Below are the code and all the weights of a small trained network. Each question names an input and a class and asks about switching units off, where a switched-off unit gives its printed mean instead of its output.

import numpy as np


def w(rows, s, z=0):
    codes = np.array(rows[::2]) - 128.0
    scale = np.full(codes.shape[1], s)
    scale[-1] = z or s
    return codes * scale


def norm(h):
    return h / np.sqrt((h * h).mean(-1, keepdims=True) + 1e-5)


def f(y):
    return y / 2 * (1 + np.tanh(0.7978845608 * (y + 0.044715 * y**3)))


def log_softmax(a):
    a = a - a.max(-1, keepdims=True)
    return a - np.log(np.exp(a).sum(-1, keepdims=True))


def net(x, mask):
    res = np.array(x, float).reshape(1, 2) / 4 @ E
    u = 0
    for l in range(2):
        y = f(norm(res) @ A[l][:, :-1].T + A[l][:, -1])
        res = res + np.where(mask[u : u + 4], y, B[l][:, -1]) @ B[l][:, :-1]
        u += 4
    return log_softmax(norm(res)[-1] @ U[:, :-1].T + U[:, -1])


A, B = {}, {}
E = w([
[62,13,248,90,45,221],'x0',
[112,2,63,163,162,135],'x1',
],0.0065)
A[0] = w([
[74,110,139,127,81,180,143],'L0N1',
[149,3,109,232,145,67,110],'L0N2',
[90,180,61,112,151,114,134],'L0N3',
[76,21,75,192,185,143,5],'L0N4',
],0.0078,0.0028)
B[0] = w([
[176,133,23,111,135,133,225],'L0N1',
[106,159,149,108,157,142,254],'L0N2',
[183,104,110,112,156,151,191],'L0N3',
[148,163,245,97,140,112,239],'L0N4',
],0.012,0.0044)
A[1] = w([
[84,38,185,136,49,255,248],'L1N1',
[198,168,161,85,167,172,221],'L1N2',
[142,216,101,120,38,119,221],'L1N3',
[166,105,56,68,106,143,69],'L1N4',
],0.0081,0.0017)
B[1] = w([
[202,252,63,213,242,46,252],'L1N1',
[45,28,174,122,26,202,255],'L1N2',
[74,113,191,144,253,128,201],'L1N3',
[143,33,182,83,48,202,168],'L1N4',
],0.0055,0.0071)
U = w([
[103,194,216,130,208,141,221],'0',
[241,160,34,157,196,174,149],'1',
[143,46,153,67,76,254,228],'2',
[108,114,103,130,37,82,22],'3',
[92,99,77,161,55,88,2],'4',
[66,97,90,196,70,59,10],'5',
[80,80,91,149,67,69,16],'6',
],0.011,0.0044)

Each question gives the input, the list of numbers given to net, and the class t.
The units are the neurons (one row each of A and B). Each row of codes is followed by its name. A weight is (code - 128) times the scale printed after its matrix; where a second scale follows, it is the last column's (A, B and U).
mask holds one flag per neuron, layer by layer. A switched-off neuron (its flag False) gives its mean, the last column of its row in B, instead of its output. The means were averaged over made-up inputs and are rounded, as every weight is.
A unit's drop is (log p(t) with every unit on - log p(t) with that unit switched off) / (log p(t) with every unit on - log p(t) with every unit switched off).
The circuit of an input: a set's keep is (log p(t) with only the set's units on - log p(t) with every unit switched off) / (log p(t) with every unit on - log p(t) with every unit switched off). Starting from all 8 units, units are removed one at a time, each time the one whose removal leaves the highest keep (on an exact tie, the one counted first), for as long as the keep stays at least 0.8.
units of the circuit, in order: the units of the circuit, biggest drop first
unit that matters most: the unit with the biggest drop
top k neurons: the k neurons with the biggest drops, biggest first
top k neurons in layer l: the k neurons of layer l with the biggest drops, biggest first
drop of u: that unit's drop, to one decimal
input [5,5], class 0: unit that matters most : L0N4
input [4,-3], class 1: units of the circuit, in order : (L1N1 L0N4)
input [-2,2], class 2: top 4 neurons : (L1N1 L1N2 L0N3 L1N3)
input [2,-3], class 2: top 3 neurons : (L0N1 L1N4 L1N1)
input [-1,3], class 2: top 3 neurons : (L1N1 L1N2 L1N3)
input [3,-3], class 2: top 2 neurons : (L0N1 L1N4)
input [-2,4], class 0: top 3 neurons in layer 0 : (L0N4 L0N2 L0N1)
input [8,-7], class 1: top 4 neurons : (L1N1 L0N4 L0N1 L0N2)
input [-2,-1], class 2: top 2 neurons : (L0N3 L1N1)
input [6,5], class 1: top 2 neurons : (L1N1 L0N1)
input [3,4], class 0: top 2 neurons in layer 0 : (L0N4 L0N3)
input [0,-3], class 2: top 2 neurons in layer 1 : (L1N1 L1N2)
input [8,2], class 1: units of the circuit, in order : (L1N1 L0N1)
input [1,0], class 2: top 2 neurons in layer 1 : (L1N1 L1N4)
input [4,6], class 0: top 2 neurons : (L0N4 L1N1)
input [3,7], class 0: units of the circuit, in order : (L0N4)
input [2,-2], class 2: top 2 neurons : (L0N1 L1N4)
input [-1,8], class 0: drop of L1N3 : 0.0
input [6,-2], class 1: drop of L1N1 : 0.7
input [5,-4], class 1: drop of L0N4 : 0.4
